[ 0.76 -0.35 -1.07 -3.75 -2.25 -4.05 -1.11 -0.29 -1.34 -2.77  1.89  1.05
 -0.11 -0.95 -2.12  2.36 -0.54  3.85  0.84  1.03 -2.08 -2.25] : <40> + (99)
[-0.07 -1.59 -1.80 -1.73  1.03 -4.89  1.17  2.32 -0.25 -2.28  2.46 -0.05
 -0.54 -1.34 -3.05  1.91  0.93  0.30  0.00  1.56  1.03  0.18] : <37> + (102)
[ 0.32  0.47 -0.37 -6.62 -3.32 -1.18 -0.81 -2.91 -1.57 -2.54  3.40  0.59
  0.63  0.42 -1.90 -1.81  0.14  3.15 -0.78 -0.10 -0.19 -0.53] : <40> + (102)
[ 1.81  0.84  0.07 -1.61 -3.52 -1.72 -0.15 -1.77  0.22 -2.81  3.01  0.65
 -0.27 -0.98 -3.64 -5.26 -1.32  1.71 -0.67  0.01  0.66  0.00] : <40> + (97)
[ 2.04  0.69 -0.96 -2.48 -1.96 -4.28 -0.26  0.10 -1.84 -4.05  3.36  0.71
  0.00 -3.85 -1.71  0.97  0.16  2.21 -0.75  1.88 -0.71 -1.29] : <40> + (102)
[ 0.25  0.53 -0.17 -2.43  0.29 -4.40  0.33  0.94  0.01 -4.31 -0.18 -1.71
  0.24  0.65 -4.58  1.20  3.92  6.22 -1.31  0.92  2.42 -0.58] : <37> + (97)
[-0.72 -0.62 -0.16 -1.26 -0.63 -7.51  1.23  0.30 -1.14 -0.86 -2.17 -0.58
 -0.45  0.17 -3.21 -1.74  2.74  2.51 -0.70  0.70  3.99  0.82] : <37> + (97)
[ 0.01 -1.65 -0.24  1.44  3.34 -3.04  1.31  2.86  2.35  0.35 -1.16 -1.10
 -0.39 -0.47 -0.38  1.18  2.51  0.91  0.38  3.22  0.31 -0.08] : <37> + (102)
[ 0.50  0.40 -0.55 -0.70  2.20 -2.08 -1.62 -0.46 -4.02 -1.53  0.73  2.26
 -0.75 -1.72 -2.23  2.68  2.71  2.67 -0.94  0.72  2.30 -1.50] : <37> + (99)
[ 1.64  1.91 -0.02 -5.62 -2.62 -3.34 -0.28  0.09 -2.26 -3.89  2.38  0.61
 -0.45 -1.11 -3.25  0.56 -1.12  6.10  0.40  0.73  0.59  2.64] : <40> + (102)
[ 0.19  0.20 -0.51 -3.77 -2.58 -2.18 -1.03 -1.60 -1.54 -3.35  1.99  1.10
 -0.02 -0.37 -1.56 -1.31 -0.52  2.09  0.12  0.59 -0.55 -0.73] : <40> + (102)
[ 0.05 -0.46 -1.42 -4.06 -0.13 -2.40  1.22  2.26 -0.53 -0.08 -1.18 -1.82
  0.02  1.23 -4.86  0.02  4.16  4.09 -0.53  0.26  2.66  0.37] : <37> + (97)
[-0.05 -0.43 -1.01 -3.45 -3.15 -5.60  0.85 -3.00  0.95 -4.15  1.95  0.13
 -0.66  1.25 -1.68  1.06  2.23  6.76 -1.22  0.07 -2.03 -0.90] : <40> + (97)
[-0.25  0.46 -0.64 -0.27  1.36 -3.11 -1.89  3.80 -3.80 -1.69 -0.78 -0.35
 -0.65 -2.28 -3.71  3.52  1.51  2.41  0.49  1.83  1.10  0.06] : <37> + (99)
[-0.75 -0.96 -0.44 -0.13  0.59 -1.76 -0.42  1.95 -3.44 -0.20 -1.29 -0.23
  2.42 -2.80 -1.61  1.99  3.18  1.57 -1.09  1.72  3.27  0.62] : <37> + (99)
[-0.11 -1.48 -0.63 -2.69 -1.85 -4.58  1.79 -1.56 -2.18 -3.00 -0.40  0.72
 -0.05  0.85  0.17  2.61  1.30  5.07 -0.78 -1.27 -1.77 -1.46] : <40> + (95)
[-0.37  0.51 -0.10  0.03  1.73 -1.24 -0.45 -1.59 -1.59 -0.39 -0.79 -0.22
 -0.33  0.13 -0.44  2.36  0.89  0.05  0.55  1.03 -0.73 -1.30] : <37> + (99)
[-0.68  0.48 -0.83 -2.71 -1.45 -3.58  0.99 -0.06  0.63 -2.38  0.37  0.32
 -0.03 -0.80 -2.90 -0.13  2.03  5.74 -1.09  0.80  2.50 -1.52] : <37> + (97)
[ 1.22 -0.77 -0.51 -1.87 -2.80 -4.10 -0.44 -1.10 -1.18 -2.63  3.81  1.28
  1.04 -1.06 -2.49  1.63 -0.83  0.89 -0.31  0.43  0.52  2.52] : <40> + (102)
[-0.72  0.52  0.42 -1.79 -0.13 -2.27  0.00  0.40 -3.24 -1.07 -0.40 -0.30
 -0.02 -0.49 -2.09  1.59  2.06  3.75 -1.00  0.57  1.54 -0.58] : <37> + (103)
[ 0.58 -0.71 -0.62 -2.52 -0.10 -3.75 -0.22 -0.61  0.29 -3.75  3.41 -1.49
  2.24 -0.96 -0.64  1.81 -3.92  1.41  0.51  2.08 -1.67 -1.50] : <40> + (102)
